Below are the code and all the weights of a small trained network. Each question names an input and a class and asks about switching units off, where a switched-off unit gives its printed mean instead of its output.

import numpy as np


def w(rows, s, z=0):
    codes = np.array(rows[::2]) - 128.0
    scale = np.full(codes.shape[1], s)
    scale[-1] = z or s
    return codes * scale


def f(y):
    return np.maximum(y, 0)


def log_softmax(a):
    a = a - a.max(-1, keepdims=True)
    return a - np.log(np.exp(a).sum(-1, keepdims=True))


def net(x, mask):
    res = np.array(x, float).reshape(1, 6) / 4 @ E
    y = f(res @ A[0][:, :-1].T + A[0][:, -1])
    res = res + np.where(mask, y, B[0][:, -1]) @ B[0][:, :-1]
    return log_softmax(res[-1] @ U[:, :-1].T + U[:, -1])


A, B = {}, {}
E = w([
[96,131,56,254,98,170,75,198],'x0',
[87,72,226,214,239,249,174,118],'x1',
[189,189,159,148,70,202,92,87],'x2',
[165,126,199,181,153,46,42,24],'x3',
[44,220,97,50,184,146,42,88],'x4',
[145,55,8,190,217,38,141,108],'x5',
],0.0072)
A[0] = w([
[114,92,82,124,178,89,144,109,107],'N1',
[175,148,159,158,156,127,62,16,119],'N2',
[134,160,65,67,128,116,140,140,130],'N3',
[122,134,114,125,108,90,101,132,76],'N4',
[121,97,141,188,166,143,151,130,98],'N5',
[110,104,110,135,138,165,193,177,76],'N6',
[167,166,163,110,130,69,35,33,138],'N7',
[153,75,148,121,122,74,159,123,125],'N8',
[134,156,43,187,88,127,73,163,161],'N9',
[141,117,148,149,97,119,126,129,47],'N10',
[131,129,123,131,126,128,126,126,95],'N11',
[139,136,122,134,132,140,137,122,102],'N12',
[117,135,206,87,123,127,154,110,121],'N13',
[134,91,101,175,173,124,135,126,122],'N14',
[131,162,60,91,140,103,102,129,118],'N15',
[122,167,33,81,136,99,103,114,124],'N16',
[208,86,137,168,75,83,165,129,137],'N17',
[96,128,117,91,149,116,165,147,2],'N18',
[164,110,165,141,83,151,158,137,50],'N19',
[145,132,58,178,113,141,106,140,135],'N20',
[164,150,213,148,97,244,161,113,133],'N21',
[134,71,132,220,185,154,148,134,113],'N22',
[142,151,147,110,136,96,70,71,96],'N23',
[220,75,141,170,69,78,169,128,139],'N24',
[132,68,73,150,232,104,157,99,155],'N25',
[123,53,130,237,190,148,156,127,147],'N26',
[119,145,27,195,80,112,66,170,150],'N27',
[119,165,150,71,121,109,112,108,47],'N28',
],0.011,0.0069)
B[0] = w([
[133,164,132,99,170,154,167,101,189],'N1',
[99,80,176,212,217,47,161,189,214],'N2',
[109,54,86,122,122,114,164,81,200],'N3',
[124,143,126,127,90,154,108,129,156],'N4',
[181,80,115,190,138,99,97,126,172],'N5',
[182,159,148,173,114,108,66,152,171],'N6',
[237,88,125,254,113,93,36,164,246],'N7',
[163,110,42,150,148,118,115,107,181],'N8',
[108,93,96,115,26,69,67,179,222],'N9',
[130,128,127,117,140,154,141,93,136],'N10',
[137,123,128,123,126,131,122,130,128],'N11',
[133,131,125,124,124,124,116,133,130],'N12',
[105,132,171,156,66,134,86,162,183],'N13',
[60,136,177,115,134,99,152,168,179],'N14',
[109,57,93,100,112,154,151,76,200],'N15',
[112,43,79,97,116,152,167,55,223],'N16',
[180,114,33,115,144,186,124,29,209],'N17',
[127,96,133,147,174,81,163,132,141],'N18',
[114,148,110,107,91,192,119,75,155],'N19',
[92,93,132,116,62,90,115,164,186],'N20',
[125,214,142,87,13,210,68,112,225],'N21',
[167,54,134,213,126,61,94,144,202],'N22',
[191,105,118,209,116,111,70,149,187],'N23',
[188,106,29,98,137,188,133,12,221],'N24',
[106,126,171,103,204,52,198,156,225],'N25',
[165,30,149,249,135,27,94,163,226],'N26',
[107,84,112,155,14,94,30,165,235],'N27',
[91,70,140,163,82,106,123,135,168],'N28',
],0.0086,0.013)
U = w([
[139,105,159,170,127,82,95,198,213],'0',
[150,180,191,131,125,188,117,106,44],'1',
[138,97,115,131,254,95,211,110,116],'2',
[100,225,162,17,111,187,156,148,93],'3',
[86,89,137,89,117,101,189,136,2],'4',
[144,104,73,120,88,138,107,97,182],'5',
],0.012,0.0047)

Each question gives the input, the list of numbers given to net, and the class t.
The units are the neurons (one row each of A and B). Each row of codes is followed by its name. A weight is (code - 128) times the scale printed after its matrix; where a second scale follows, it is the last column's (A, B and U).
mask holds one flag per neuron, in row order. A switched-off neuron (its flag False) gives its mean, the last column of its row in B, instead of its output. The means were averaged over made-up inputs and are rounded, as every weight is.
A unit's drop is (log p(t) with every unit on - log p(t) with that unit switched off) / (log p(t) with every unit on - log p(t) with every unit switched off).
The circuit of an input: a set's keep is (log p(t) with only the set's units on - log p(t) with every unit switched off) / (log p(t) with every unit on - log p(t) with every unit switched off). Starting from the 12 units with the biggest drops (on a tie, the unit counted first), units are removed one at a time, each time the one whose removal leaves the highest keep (on an exact tie, the one counted first), for as long as the keep stays at least 0.8.
circuit, biggest first: the units of the circuit, biggest drop first
most important unit: the unit with the biggest drop
k most important neurons: the k neurons with the biggest drops, biggest first
drop when u is switched off: that unit's drop, to one decimal
input [-7,7,8,-2,-4,1], class 1: most important unit -> N21
input [-4,-3,2,1,-2,5], class 2: circuit, biggest first -> (N21; N27; N9)
input [5,6,3,-1,-7,-7], class 1: circuit, biggest first -> (N21; N9)
input [6,3,-2,2,-7,-3], class 5: 4 most important neurons -> (N24; N17; N2; N7)
input [6,-3,-7,1,3,7], class 4: 2 most important neurons -> (N7; N16)
input [-3,7,-1,-4,-4,6], class 2: 4 most important neurons -> (N25; N27; N7; N9)
input [6,-3,-1,-2,-5,5], class 5: 3 most important neurons -> (N24; N17; N2)
input [4,-3,-2,-3,-3,-4], class 5: 4 most important neurons -> (N2; N26; N7; N25)
input [3,2,6,5,0,-7], class 1: 2 most important neurons -> (N21; N26)
input [-8,6,7,3,7,-7], class 0: 2 most important neurons -> (N2; N7)
input [0,-2,2,-1,-7,7], class 5: 3 most important neurons -> (N24; N17; N2)
input [-3,4,0,4,-5,-3], class 5: 2 most important neurons -> (N21; N24)
input [-3,3,-6,3,3,-1], class 2: 3 most important neurons -> (N27; N9; N21)
input [1,2,-4,1,2,8], class 2: circuit, biggest first -> (N25)
input [-7,-7,-7,-4,5,2], class 2: drop when N9 is switched off -> 0.1
input [-7,2,-8,-8,0,-7], class 3: drop when N7 is switched off -> 0.1
input [-6,-5,-5,-5,0,-1], class 4: drop when N7 is switched off -> 0.2
input [-1,7,8,-6,2,-2], class 1: drop when N21 is switched off -> -0.1
